Below is a small trained network, with its code and all its weights. Each question gives an input and a class and asks what happens when units are switched off, that is, made to give their printed mean instead of their output.

import numpy as np


def w(rows, s, z=0):
    codes = np.array(rows[::2]) - 128.0
    scale = np.full(codes.shape[1], s)
    scale[-1] = z or s
    return codes * scale


def f(y):
    return np.maximum(y, 0)


def log_softmax(a):
    a = a - a.max(-1, keepdims=True)
    return a - np.log(np.exp(a).sum(-1, keepdims=True))


def net(x, mask):
    res = np.array(x, float).reshape(1, 5) / 4 @ E
    y = f(res @ A[0][:, :-1].T + A[0][:, -1])
    res = res + np.where(mask, y, B[0][:, -1]) @ B[0][:, :-1]
    return log_softmax(res[-1] @ U[:, :-1].T + U[:, -1])


A, B = {}, {}
E = w([
[248,172,72],'x0',
[158,39,178],'x1',
[177,105,136],'x2',
[177,2,119],'x3',
[149,166,237],'x4',
],0.0086)
A[0] = w([
[133,125,128,83],'n1',
[99,83,97,62],'n2',
[148,123,110,20],'n3',
[127,117,215,150],'n4',
[160,170,86,2],'n5',
[123,145,115,62],'n6',
[114,155,42,208],'n7',
[83,98,177,55],'n8',
[98,114,133,160],'n9',
[129,74,168,50],'n10',
[207,232,112,246],'n11',
[152,70,189,93],'n12',
[94,96,223,49],'n13',
[190,229,123,220],'n14',
[140,145,200,51],'n15',
[166,167,178,36],'n16',
[134,80,169,40],'n17',
[185,95,74,190],'n18',
[82,155,90,105],'n19',
[85,124,178,48],'n20',
[184,82,141,78],'n21',
[170,101,121,64],'n22',
[153,186,122,185],'n23',
[212,49,144,42],'n24',
[90,164,18,189],'n25',
[129,37,119,135],'n26',
[91,158,152,135],'n27',
[105,118,217,99],'n28',
[159,162,187,34],'n29',
[71,112,141,94],'n30',
[165,164,200,18],'n31',
[214,64,122,61],'n32',
[160,178,253,44],'n33',
[35,98,197,76],'n34',
[132,89,157,70],'n35',
],0.013,0.0064)
B[0] = w([
[134,144,141,128],'n1',
[97,100,201,149],'n2',
[155,129,97,130],'n3',
[156,192,151,186],'n4',
[82,99,111,148],'n5',
[111,138,101,132],'n6',
[33,59,106,197],'n7',
[148,204,148,160],'n8',
[96,133,120,156],'n9',
[140,152,206,160],'n10',
[122,124,22,251],'n11',
[192,141,175,182],'n12',
[103,165,186,176],'n13',
[167,152,36,235],'n14',
[153,173,127,155],'n15',
[171,136,50,151],'n16',
[154,141,160,155],'n17',
[108,38,122,203],'n18',
[122,55,113,160],'n19',
[72,189,114,153],'n20',
[194,96,122,171],'n21',
[144,108,90,150],'n22',
[114,139,60,188],'n23',
[192,41,174,196],'n24',
[2,72,129,206],'n25',
[121,145,204,199],'n26',
[142,165,43,165],'n27',
[92,204,166,176],'n28',
[186,158,80,151],'n29',
[108,144,113,158],'n30',
[194,167,81,155],'n31',
[200,54,108,191],'n32',
[182,196,83,190],'n33',
[46,240,158,192],'n34',
[140,148,180,151],'n35',
],0.0068,0.013)
U = w([
[70,119,105,158],'0',
[220,190,74,41],'1',
[106,126,52,254],'2',
[228,2,196,97],'3',
[62,46,146,56],'4',
[108,216,189,108],'5',
[120,126,31,153],'6',
],0.0095,0.0086)

Each question gives the input, the list of numbers given to net, and the class t.
The units are the neurons (one row each of A and B). Each row of codes is followed by its name. A weight is (code - 128) times the scale printed after its matrix; where a second scale follows, it is the last column's (A, B and U).
mask holds one flag per neuron, in row order. A switched-off neuron (its flag False) gives its mean, the last column of its row in B, instead of its output. The means were averaged over made-up inputs and are rounded, as every weight is.
A unit's drop is (log p(t) with every unit on - log p(t) with that unit switched off) / (log p(t) with every unit on - log p(t) with every unit switched off).
The circuit of an input: a set's keep is (log p(t) with only the set's units on - log p(t) with every unit switched off) / (log p(t) with every unit on - log p(t) with every unit switched off). Starting from the 12 units with the biggest drops (on a tie, the unit counted first), units are removed one at a time, each time the one whose removal leaves the highest keep (on an exact tie, the one counted first), for as long as the keep stays at least 0.8.
circuit, biggest first: the units of the circuit, biggest drop first
k most important neurons: the k neurons with the biggest drops, biggest first
drop when u is switched off: that unit's drop, to one decimal
input [-3,-3,-5,4,-1], class 4: 2 most important neurons : n14, n11
input [2,-4,5,6,8], class 1: circuit, biggest first : n33, n25
input [-6,-4,1,1,-3], class 4: 3 most important neurons : n14, n11, n33
input [8,-3,4,7,7], class 3: circuit, biggest first : n24
input [-7,-5,6,1,-4], class 4: circuit, biggest first : n14, n11, n33
input [-1,-3,8,3,5], class 1: circuit, biggest first : n25, n7
input [7,-4,1,4,3], class 6: 2 most important neurons : n11, n14
input [4,-8,6,8,-8], class 4: 2 most important neurons : n25, n7
input [-4,-5,-3,2,3], class 5: drop when n34 is switched off : 0.1
input [4,5,-8,3,7], class 1: drop when n34 is switched off : -0.1
input [1,7,-8,-5,8], class 1: drop when n31 is switched off : 0.2
input [2,-1,-6,1,-5], class 0: drop when n28 is switched off : -0.1
